Below are the code and all the weights of a small trained network. Each question names an input and a target symbol and asks about switching units off, where a switched-off unit gives its printed mean instead of its output.

import numpy as np


def w(rows, s, z=0):
    codes = np.array(rows[::2]) - 128.0
    scale = np.full(codes.shape[1], s)
    scale[-1] = z or s
    return codes * scale


def norm(h):
    return h / np.sqrt((h * h).mean(-1, keepdims=True) + 1e-5)


def f(y):
    return y / 2 * (1 + np.tanh(0.7978845608 * (y + 0.044715 * y**3)))


def softmax(a):
    e = np.exp(a - a.max(-1, keepdims=True))
    return e / e.sum(-1, keepdims=True)


def log_softmax(a):
    a = a - a.max(-1, keepdims=True)
    return a - np.log(np.exp(a).sum(-1, keepdims=True))


def net(x, mask):
    ids = ['γδζηθμφψω'.index(c) for c in x.split()]
    T = len(ids)
    res = E[ids] + P[:T]
    r = norm(res)
    for j in range(2):
        rows = slice(3 * j, 3 * j + 3)
        q, k, v = (r @ M[0][rows].T for M in (Q, K, V))
        z = softmax(np.where(np.tri(T) > 0, q @ k.T / 3**0.5, -1e9)) @ v
        o = O[0][rows]
        res = res + np.where(mask[j], z, o[:, -1]) @ o[:, :-1]
    y = f(norm(res) @ A[0][:, :-1].T + A[0][:, -1])
    res = res + np.where(mask[2:10], y, B[0][:, -1]) @ B[0][:, :-1]
    return log_softmax(norm(res)[-1] @ U[:, :-1].T + U[:, -1])


Q, K, V, O, A, B = {}, {}, {}, {}, {}, {}
E = w([
[154,158,116,144,184,112,165,155,193],'γ',
[108,240,86,114,164,8,30,151,172],'δ',
[151,176,108,146,115,70,68,111,142],'ζ',
[84,138,110,118,64,107,111,105,98],'η',
[141,214,212,177,172,31,110,87,122],'θ',
[148,100,180,113,72,168,45,163,78],'μ',
[103,189,122,78,178,156,89,119,43],'φ',
[220,244,144,146,139,165,142,174,58],'ψ',
[137,178,184,43,143,206,38,75,201],'ω',
],0.012)
P = w([
[62,124,35,205,178,216,8,175,186],'0',
[72,212,110,132,52,73,171,96,160],'1',
[94,134,95,147,179,173,87,191,176],'2',
[125,173,111,99,53,67,180,71,123],'3',
[140,104,118,118,186,187,141,190,157],'4',
[186,105,91,76,49,55,217,48,99],'5',
[153,67,171,79,190,164,189,212,124],'6',
[208,72,89,2,71,30,148,42,109],'7',
],0.0079)
Q[0] = w([
[204,96,120,53,154,65,118,23,138],'H1',
[174,192,96,63,93,132,142,77,81],'H1',
[95,57,101,211,184,133,81,176,123],'H1',
[50,94,122,211,68,151,142,138,126],'H2',
[177,145,135,53,68,104,180,143,84],'H2',
[75,88,91,128,254,182,92,171,51],'H2',
],0.01)
K[0] = w([
[227,105,200,63,118,105,166,67,80],'H1',
[224,156,158,73,143,166,178,138,168],'H1',
[123,135,23,254,90,72,110,98,154],'H1',
[19,171,77,171,113,175,101,107,117],'H2',
[181,119,119,114,141,142,196,158,42],'H2',
[72,93,78,187,56,116,127,198,240],'H2',
],0.0086)
V[0] = w([
[185,122,149,163,46,169,117,181,165],'H1',
[131,117,140,65,139,178,56,36,195],'H1',
[89,124,174,102,109,101,104,110,211],'H1',
[101,58,174,128,163,88,81,79,166],'H2',
[255,112,173,160,101,94,72,154,165],'H2',
[84,106,86,190,147,123,60,99,192],'H2',
],0.0067)
O[0] = w([
[141,199,209,139,108,129,60,164,201,5],'H1',
[171,94,162,9,161,253,114,3,200,251],'H1',
[149,38,88,131,77,130,218,63,232,177],'H1',
[130,70,108,106,114,55,182,155,130,83],'H2',
[190,155,119,173,81,118,147,198,179,181],'H2',
[173,125,184,55,131,78,212,181,89,164],'H2',
],0.0061,0.0027)
A[0] = w([
[138,96,174,125,116,197,71,145,105,246],'N1',
[155,148,179,157,78,83,121,144,177,3],'N2',
[157,118,117,131,2,68,154,106,151,60],'N3',
[135,104,35,116,94,77,153,72,82,239],'N4',
[139,82,94,136,180,168,173,187,136,20],'N5',
[170,84,170,203,157,104,138,131,177,79],'N6',
[105,124,149,142,210,69,146,143,136,175],'N7',
[185,159,167,159,200,137,172,144,179,77],'N8',
],0.0099,0.0016)
B[0] = w([
[121,134,131,156,137,38,215,135,137,172],'N1',
[159,108,108,85,106,199,107,139,69,187],'N2',
[132,123,84,60,143,209,84,243,177,181],'N3',
[48,160,255,155,112,41,187,138,157,211],'N4',
[22,223,162,79,149,155,48,158,186,157],'N5',
[167,73,198,87,153,126,125,189,105,198],'N6',
[146,53,79,154,165,173,182,94,122,242],'N7',
[67,91,105,204,52,114,85,76,88,253],'N8',
],0.0077,0.0065)
U = w([
[2,99,161,171,123,146,68,133,172,11],'γ',
[148,120,41,137,192,49,156,112,163,86],'δ',
[158,93,123,39,37,146,30,171,76,82],'ζ',
[33,153,192,136,111,19,182,22,84,1],'η',
[141,19,153,167,124,134,148,97,54,219],'θ',
[140,119,196,125,116,57,182,229,171,157],'μ',
[120,157,128,54,239,178,155,157,67,98],'φ',
[146,219,146,202,91,109,63,114,73,199],'ψ',
[182,146,159,88,112,176,147,5,177,220],'ω',
],0.0072,0.0017)

Each question gives the input, a string of symbols that net reads in full, and the target symbol t.
The units are the heads (3 rows each of Q, K, V and O) and the neurons (one row each of A and B). Each row of codes is followed by its name. A weight is (code - 128) times the scale printed after its matrix; where a second scale follows, it is the last column's (O, A, B and U).
mask holds one flag per unit, heads first, then neurons. A switched-off unit (its flag False) gives its mean, the last column of its rows in O or B, instead of its output. The means were averaged over made-up inputs and are rounded, as every weight is.
A unit's drop is (log p(t) with every unit on - log p(t) with that unit switched off) / (log p(t) with every unit on - log p(t) with every unit switched off).
The circuit of an input: a set's keep is (log p(t) with only the set's units on - log p(t) with every unit switched off) / (log p(t) with every unit on - log p(t) with every unit switched off). Starting from all 10 units, units are removed one at a time, each time the one whose removal leaves the highest keep (on an exact tie, the one counted first), for as long as the keep stays at least 0.8.
circuit, biggest first: the units of the circuit, biggest drop first
top k neurons: the k neurons with the biggest drops, biggest first
heads that matter: for each layer, one digit per head in row order, 1 if its drop is at least 0.15 and else 0, layers parted by /
drop of u: that unit's drop, to one decimal
input θ θ η θ, target μ: top neuron	[N3]
input ψ φ ω μ θ θ, target ζ: heads that matter	10
input θ ζ θ θ φ γ, target η: circuit, biggest first	[H2, N4]
input φ θ θ θ ψ δ, target ψ: circuit, biggest first	[H1, H2]
input δ γ ψ μ θ θ η θ, target μ: circuit, biggest first	[N4, N3, H2]
input θ ψ θ φ θ ψ φ γ, target ψ: circuit, biggest first	[H2, H1]
input φ η θ μ θ γ, target ζ: top 2 neurons	[N3, N2]
input γ φ θ φ ψ ω η, target η: top 2 neurons	[N1, N7]
input ψ ω ψ φ, target ω: top 2 neurons	[N8, N4]
input θ ω φ μ ω η φ γ, target η: circuit, biggest first	[N4, H2]
input ζ μ ω θ η θ ζ γ, target μ: circuit, biggest first	[N4, N3]
input ψ ω γ ψ μ φ ψ μ, target ψ: circuit, biggest first	[H2, H1, N1]
input ω φ θ ω θ θ θ η, target μ: top 3 neurons	[N4, N3, N8]
input θ θ φ θ θ φ γ ζ, target η: circuit, biggest first	[N4]
input φ μ μ, target μ: top 3 neurons	[N1, N8, N7]
input μ ω θ φ, target ω: drop of H2	0.0
input θ θ μ δ, target ζ: drop of N8	-0.1
input γ μ μ δ θ δ, target μ: drop of N4	0.4
input θ γ ψ μ μ φ, target η: drop of N4	0.6
input θ θ ψ ω φ ω θ μ, target ω: circuit, biggest first	[H1]
